Table B holds the same points as the rows below and some others, measured another way and shuffled. Each row below is followed by which row of B it is.
B:
0: [-540 -146  -40  211  433  198  117  -59   77  194    0   60  204 -396
  -26 -175 -123 -406 -208  -89 -196  525]
1: [ 449 -140  108 -382  -48 -106  -80 -100 -206  -38  -19 -144 -225  255
 -277  -15  297  126  165  175  -47 -185]
2: [ 284  -20 -184  242 -128  244 -213   -8  344  555   15   30  177 -175
  202  408 -391 -212  339 -151  531  280]
3: [  26  -38 -149  261   37  171   84  -30  329  428  -82  -45  242 -260
  169  224 -330 -182   72 -138  235  309]
4: [ 328  -57 -223  278 -193  217 -219   -1  351  571   -5  -58  194 -114
  253  471 -413 -157  404 -203  503  248]
5: [-235   54   89  -15  136 -109  -48 -375   99 -158  -76   28   93  -37
   21 -102  129  147  -98  -82 -159   55]
6: [  50   24 -200  248   43  167  -85  -71  337  496   -9  -28  263 -190
  194  288 -328 -240  271 -155  343  316]
7: [-410 -133 -143  242  252  176   97  -73  141  299   28   46  190 -372
  107  -49 -174 -330 -124 -141  -60  482]
8: [ 399 -169   42 -337 -145 -152  -41 -144 -235  -39  -40 -185 -244  259
 -153  -10  334  256  161  101  -92 -243]
9: [ 361  -24  137 -212  -65 -176   77 -155  -36 -101 -246 -234 -124  228
 -173    5  232  311  134  123  -30 -291]
10: [-124   93 -117  -25   92 -121  -73 -208   46  -60   31    0   38  -83
   93  -37   66  153 -260 -181   10  141]
11: [ 463  -99  147 -283  -75 -190   38  -13 -190  -74 -106 -174 -211  234
 -262   17  298  157  124  142  -54 -180]
12: [ 220 -138 -226  338 -127  155 -133   51  339  460   23  -78  165 -141
  201  384 -378 -242  276 -131  464  355]
13: [ -42  -40 -121  228   58  212   -1  -26  250  421  -25   51  189 -298
  139  175 -287 -236   55 -155  202  354]
14: [ -47  190 -298  -66   90 -146 -182  -73  -48   45  146   -6  -24  -91
  147   21   61  141 -304 -290  166  198]
15: [-191   82   28  -30   33 -137  -44 -309   91 -162  -69    9   -4  -32
   42  -92  119  213 -194 -139 -154   44]
16: [-290   -2  231  -22  138  -64  -45 -412   84 -257 -116  113   43  -73
  -55 -182  167  141 -148  -19 -231   44]
17: [-191 -111 -125  280  164  184  -17  -31  207  355   20   38  203 -296
  111  105 -240 -336   62 -125  147  443]
18: [ 305  -47 -249  313 -179  188 -240   18  385  558   11  -72  170  -95
  236  466 -415 -210  441 -163  570  282]
19: [ -40   62 -178  -56   52 -143 -146  -56 -100  -54  113   -2  -74  -69
   70  -17  111  132 -315 -235   45  190]
20: [-284  -42  132    3   96  -99  -64 -385   44 -217  -82   27   49  -25
   15 -135  166  169 -107  -92 -265   54]
21: [  33  -52 -143  283   58  164   16  -25  319  425  -39  -31  261 -234
  160  252 -324 -245  144 -130  271  351]
22: [-119   48    6  -57  142  -63 -166 -187  -19 -104   -3    5    8  -32
  -26  -61   95   99 -162 -152  -83  121]
23: [ -62  -55  347  172  197 -103  -97 -144   -2 -333 -556 -354  -19  239
 -238  -79  175  288  332   50 -132 -260]
24: [-107  -59  292  243  136 -173  -10 -124   19 -359 -573 -378  -56  212
 -174  -93  189  338  259   37 -102 -254]
25: [ 186  -46 -173  296  -24  172  -51    6  355  494  -30  -53  265 -186
  188  363 -378 -235  254 -142  396  324]
26: [ -48   30 -147  284   45  146   64   24  313  431  -88  -34  212 -266
  153  213 -323 -219   70 -204  168  351]
27: [ 146  -69  161  -92   83 -133 -123 -149  -53 -179 -261 -280 -134  282
 -243  -56  229  182  296  129  -40 -211]
28: [-177   74  -34  -68   91  -74 -142 -253   11 -119   32   88  -47  -96
   30 -113  122  142 -249 -125   -5  114]
29: [-140   72 -104  -37  121 -139  -93 -197    7  -85   56    7   12  -64
   58  -62  111  113 -234 -149    4  157]
30: [ 373  -66   50 -335  -31 -197  -40 -170 -124  -58  -21 -157 -190  266
 -209  -26  315  148  191  195   30 -193]
31: [ 360  -85  108 -293  -19 -146  -87 -114 -128  -81  -96 -208 -197  288
 -263  -15  268  146  220  151  -47 -197]
32: [-111   10   32  -13  103 -130  -85 -147  -59 -138   10   28    6  -57
   -4  -51  143   95 -211 -163 -123  159]
33: [ 600 -122  -15 -533 -167 -136  -67 -105 -197   40  114 -125 -304  284
 -252   14  303  139  102  199   18 -198]
34: [ -21  145 -274  -98   45 -117 -237  -45 -117   12  177   42 -104  -99
  120    0   89  152 -349 -290  165  200]
35: [-176   48  137   34  158 -142    6 -285  100 -188 -107    6  131  -44
  -15  -62  106  118 -143  -91 -172  100]
36: [-115   39  -84  -79   32 -110 -122 -206  -84  -62   42    7  -27  -50
   88  -48  143  202 -217 -235 -122   92]
37: [ 861 -132  -69 -717 -333 -181   74  -43 -264  162  266  -29 -375  245
 -234   71  349  132  -34  224   30 -188]
38: [-595  -96  -80  232  449  124  274 -103  157  204  -11   55  252 -438
   22 -198 -115 -402 -270  -56 -189  534]
39: [-684  -81  -74  224  425  167  258 -117  124  194  -42   82  204 -478
   38 -251 -110 -342 -333 -118 -272  511]
40: [ 648 -113  -40 -581 -204 -148  -35 -108 -183   77  142 -131 -318  299
 -253   25  303  129  103  215    9 -206]
41: [-198  -20 -141  256  208  166   62  -81  285  404  -25    3  280 -291
  125  112 -264 -317   89 -117  136  401]
42: [-138  -17  363  220  214 -138  -39 -133  -21 -362 -576 -304  -19  171
 -209 -112  209  306  253   25 -131 -235]
43: [-226 -111 -252  276  102  159  -14 -114  307  354   31  -37  163 -252
  177   85 -268 -265   58  -89  220  396]
44: [ -26  161 -255 -109   65 -128 -131 -113  -48   41  121    2  -30  -88
  129    0   79  170 -306 -253  111  147]
45: [-289  -53  132   17  143  -96 -123 -351   34 -251  -17   81   33  -49
  -20 -147  167   86 -141  -52 -171  133]
46: [ 389  -81   66 -287  -44 -186   23 -137  -97  -60  -70 -181 -157  234
 -196   -3  272  171  138  175   17 -185]
47: [-142   82 -120  -88   70  -90 -181 -208  -59  -76   83   59  -56  -85
   83  -78  126  176 -276 -210   -2  127]
48: [-425 -125  -49  212  318  239  165  -64  145  260  -59   48  221 -416
   36  -99 -203 -301 -231 -135 -163  453]
49: [-117  147 -147  -53  103 -135 -143 -198    8  -49   58   11   15  -65
  100  -29   91  165 -237 -213   49  131]
50: [ 468 -167   40 -402 -115 -179  -62  -83 -281  -28   65 -134 -273  265
 -221  -10  369  139  143  151  -49 -164]
51: [ -88   80  -35  -72  117  -83 -169 -148  -46  -91   35   21    1  -54
    4  -36   88  121 -243 -212  -75  148]
52: [-495  -12  -87  173  347  214   73 -120  162  274   29  174  153 -443
   37 -151 -143 -370 -185  -76    3  479]
53: [ 829  -47 -180 -779 -363 -231   22 -100 -215  195  333  -46 -433  304
 -209   54  370  133   18  232   80 -210]
54: [ 340   -3  120 -261   -6 -187   21 -142  -89  -74 -160 -189 -135  235
 -208  -13  274  214  172  137  -22 -233]
55: [ 263  -82  132 -174   47 -188    7 -147  -81 -137 -165 -215 -109  233
 -213  -33  269  170  186  170   -8 -183]
56: [ 903 -148 -208 -829 -404 -199  -70 -114 -335  241  428  -29 -432  333
 -168   99  412  135   87  198   64 -210]
57: [-272   32  -18  -70   98  -58 -179 -373   34 -161   33   97  -44  -75
   46 -165  150  162 -194  -85  -39   80]
58: [ 239  -87 -198  271  -88  241 -216   -1  348  515    2  -67  210 -126
  181  400 -415 -227  348 -160  436  303]
59: [-141 -147 -111  295  137  173   21   -3  209  348   -2    3  204 -280
  101  127 -248 -328   66 -110  134  436]
60: [ 319  -30   65 -238  -77 -201  -31 -123  -80  -76 -114 -200 -213  259
 -193  -12  271  191  190  127   -2 -202]
61: [-338  -64  -80  233  271  178   86  -39  169  301    0   84  193 -372
   54  -22 -185 -356  -95 -113    5  471]
62: [-182   50  -47  -42  105  -97 -142 -246   44 -131  -12  -41  -11   -8
   13  -86   88  145 -176 -147 -101   98]
63: [ 257  -88  219 -157   47  -90  -76 -111 -126 -155 -276 -235 -137  239
 -258  -38  237  231  220  110  -77 -246]
64: [-361 -188 -130  251  249  161   92  -15   69  290   49   33  189 -358
   96  -25 -148 -343 -121 -156  -81  504]
65: [   6 -139 -209  272   -7  209 -102  -53  271  421   28  -12  164 -224
  192  224 -307 -228  164 -120  336  348]
66: [ 148  -78 -159  282  -43  198 -109   26  267  483   -4  -16  213 -201
  186  339 -340 -229  234 -190  332  340]
67: [ 389  -80    2 -409  -98 -170 -116 -177 -192   -2   55 -128 -268  286
 -197  -29  350  144  225  164    3 -201]
68: [ 373 -167 -201  331 -212  217 -222   49  309  521   17  -61  199 -123
  251  496 -415 -172  362 -195  513  299]
69: [-232  -13   76   44   81 -150  -36 -283   79 -230  -78  -16   10  -20
    3 -111  131  148 -167  -84 -169   96]
70: [-155  -24  366  215  239 -102  -77 -168   22 -364 -624 -377    2  224
 -233 -113  167  318  323   35 -167 -280]
71: [-324  -90  244    9  207  -49  -83 -393   58 -297 -117   31   78  -19
 -103 -188  157   86  -93   -5 -308   79]

[  36   81   82 -242  211  131  -76 -201 -209  -65  -78    7  -46   96
  -74 -227  191 -147   11  168  248  179    4  145  -40  286   82  -64
   20  -50 -135  -44  -20] -> 47
[  97   85   92 -263  204  108  -80 -230 -275    0  -33  -43  -27   94
  -89 -244  225 -199  -49   72  327  316  -24  158  -98  267  193  -76
   51 -101 -196    6 -139] -> 70
[  29  -22   52   66 -167  -61  -50   58   42  -72   94    9   -8  -45
 -130  163 -169 -194 -128 -143  -21   -6  -45  -15  -47  -93   24   43
   69  -10  -23  -56   69] -> 33
[  -9   36   67  -47   -8   37  -25   12  -51 -162  111   35  -39  -10
 -117  -28  -34 -172  -17   50   86   85   -9   47  -70   61    8  -18
  -56   34  -54  -87   82] -> 18
[ -16  -76   54 -161  252  161 -134 -101 -239 -102  -79  107 -218   68
  -18    7  125   33   77  263  105   45  -41   24   -9  142   83    5
   91   -6  -49  106  -13] -> 1
[  -5   64   -2  152 -312  -39  -18   68  112   15  131  -15   89  -19
 -135   26 -188 -251 -135 -237  -34  -61   13    4   44  -95  -78   32
    0  -78   38  -76   43] -> 49
[  34    7  -20  325 -481  -67  -30   78  138  113   35   29  195 -159
   17   20 -298 -169 -127 -486 -276  -42  127 -245   50 -249 -120  138
  198 -201  196 -197   10] -> 42
[  21 -154   49   52    5  -16  -60   40   49  -51   92    0 -164  -90
  -94  281 -127  -76  -55  -42  -71  -27  -83   10   11 -129   87   86
  -38   22  -80  113    8] -> 22
[ -14  -21   28   28    7   58  -66   56  -36 -133   83  -14 -130   -1
 -154  145 -105 -109   -7   39   46  -53  -28  120   54  -20  -16   -7
  -47   18  -53   11  100] -> 10
[ -46  -13   63   -5  -20   17  -54   71   11 -232   93   89  -91    2
 -134   76  -87 -129  -27   97    3  -46  -47    9  -49   26  -46    5
  -27   88  -30  -78  175] -> 17
[ -31   35    7  192 -229   10  -78  150   43 -103  124   75  -16    1
 -150   39 -188 -160  -73 -112  -94  -65  -33  -56   29  -79  -95   46
   50  -56   56  -60  115] -> 35
[  55   24  129 -292  427  254 -101 -231 -442 -239 -110   92 -167   23
   -3 -292  293  -33  219  299  307  424   41   63 -161  387  131 -120
  138  -28 -144 -139  -10] -> 24
[ -59  -54   64   49   29   76  -89  135  -58 -223   65  124 -174   -4
 -121  112  -98  -16   14  153  -87 -100  -55  -22    8  -21  -49   43
    0   47    0   -2  198] -> 32
[  46   30   83 -165  182   86 -111 -100 -189  -73   -1   16 -105   95
 -124 -120  134 -132  -66  135  177  158  -83  110  -57  177  135  -20
   12  -49 -165   63  -35] -> 51
[ 126  201   84 -240  125  110  -17 -222 -245  145    2 -194   93  100
 -142 -362  204 -272 -134  -46  346  282   45  318   17  236  175  -82
 -116 -202 -232    7 -154] -> 15
[  58  -81   39  244 -240  -11    5   89   74  110   96  -37   -4 -218
  -41  179 -254 -115  -21 -321 -207   46   41  -86   66 -230   17  137
   29 -153   46  -25  -13] -> 26
[  38  113  146 -378  294  211  -31 -282 -343    2  -91   28  -56  137
  -78 -376  362 -170   41  249  381  267  -15  200  -75  435  142 -124
   33  -95 -209    6  -51] -> 36
[  50 -110   57    4  -89   -7   46  -28   56  116  118 -176  -12 -105
 -100  170  -66 -136 -213 -259  -15 -130   41  166  114 -189   72   23
 -179  -62 -159  115  -24] -> 64
[ 110   44   12  137 -298  -75    4   -1   75  152  124 -207  192  -85
 -116  -41 -141 -257 -323 -497  -47   -1   95   84   78 -214   35   38
  -81 -190  -91  -52  -79] -> 19
[ -11   17   74  -72   43   48  -86   42 -127 -167   58   73 -128   53
 -149   94  -48 -127  -10  155  108   30  -82   60  -67   67   44   -5
   61   39  -43   -3  108] -> 40
[-112 -111   28   33   70  156  -77   53  -73 -160    9  205 -262  -30
  -23  180  -76   38  240  267  -47  -71  -41  -78   39   52  -76   47
   76   59  110   45  121] -> 5
[  36  112   46   61 -210  -41   16   97   47   42  159 -136   67  -12
 -215   74 -196 -263 -179 -168   42  -53    0  193   71 -108    9   27
 -141  -74  -61  -20   75] -> 53
[  90  174   65 -186  147  119  -83 -141 -239   -4  -27 -146   -5  142
 -206 -217  130 -229  -95   39  325  164   -1  327   41  237   96 -106
  -30 -134 -209  -17  -19] -> 9
[ -17 -172   37   60   93  102  -75   -2  -54 -207   56   96 -221 -121
  -26  173  -56  -11  147   40  -30   80  -12  -74  -29  -11    1    9
   57   49  -22  -27   46] -> 55
[  -5 -138  -68  352 -360   68  -58   24   29  125   -9  102   37 -217
  151   93 -233    5   78 -413 -296  -19  173 -338   97 -265 -125  134
  278 -208  278  -97  -97] -> 46
[  10   20  -61  302 -536  -52    6   25  158  185  111    1  226 -127
   24  -37 -239 -229 -144 -537 -180  -39  142 -208   67 -240 -122   89
  126 -204  191 -132 -103] -> 30
[-125  -16  -37   31   99  198 -173   71 -161 -105 -145  189 -213   86
   20   85  -96  157  182  354 -118 -233   38  -55  170   22 -139  103
  113  -23  226   58  140] -> 16
[  -8   18   55  -46  -43  -30  -77   48    3 -140   98   25  -59   67
 -179   96  -75 -185 -149   47   68  -57  -93   78  -44    5   29    6
  -23   52  -82   10   99] -> 71
[-110   40  -63   54   -6  143 -156   93 -119  -77  -95  107 -120  105
  -20   75 -146   87   69  234  -93 -276   71    4  188  -46 -153   86
   62  -34  221   31  130] -> 28
[  29  114   84 -353  368  230  -84 -292 -332  -70  -38   19 -112  172
  -92 -405  382 -172   91  299  435  346  -37  220  -74  461  146 -145
  -40  -61 -222   41 -137] -> 41
[-104    5  -11  -93  260  285 -184  -16 -321  -88 -201  174 -252  134
   32  -37   54  191  222  455    4 -139   48   16  161  145  -75   52
  126  -58  159   96   90] -> 13
[  -3   -3   61  -54   40   53 -121   13 -119 -116  -55   72 -118   63
 -116  114  -60  -74  -26  126   40  -59  -58   38    0   56   13   24
  147   -8  -11   -7  127] -> 48
[ -50  -13    7   95  -59   78  -92  103  -45 -152   61   76 -119    9
 -114  102 -131  -64   22   49  -36  -90  -11    2   52  -35  -80   21
   39   -1   49  -22  128] -> 21
[ -79   71   54 -172  162  214 -101  -61 -282 -122  -79  169 -136  132
  -33 -161  124  -10  137  351  150   14    9   30    2  240  -31  -32
  107  -21   56   -4   85] -> 4
[ -13  -97  -70  298 -383   80  -56   31  -31  209  -66   56  108 -151
  169   30 -202   61  -60 -421 -325 -191  235 -291  172 -324 -141  145
  255 -257  295  -56  -70] -> 68
[  98   45   17   98 -305 -113  -33   -8  100  165   72 -146  157  -24
 -137   57 -164 -276 -321 -404  -26  -46   12   65   53 -168   51   64
   23 -160  -63  -10  -58] -> 63
[-125  -28  -69   84  -96  157 -118    3  -93  -22 -143  208  -79    6
  128   62 -136  102  191  148 -144 -197  133 -194  128  -34 -185  105
  219  -50  336  -53   63] -> 57
[  43   37   55  109 -137  -39  -54  138   37  -77  124  -89    4  -13
 -217   85 -177 -179 -221 -160  -61  -90  -29  121   57 -130   -3   39
  -92  -57 -102  -27  138] -> 11
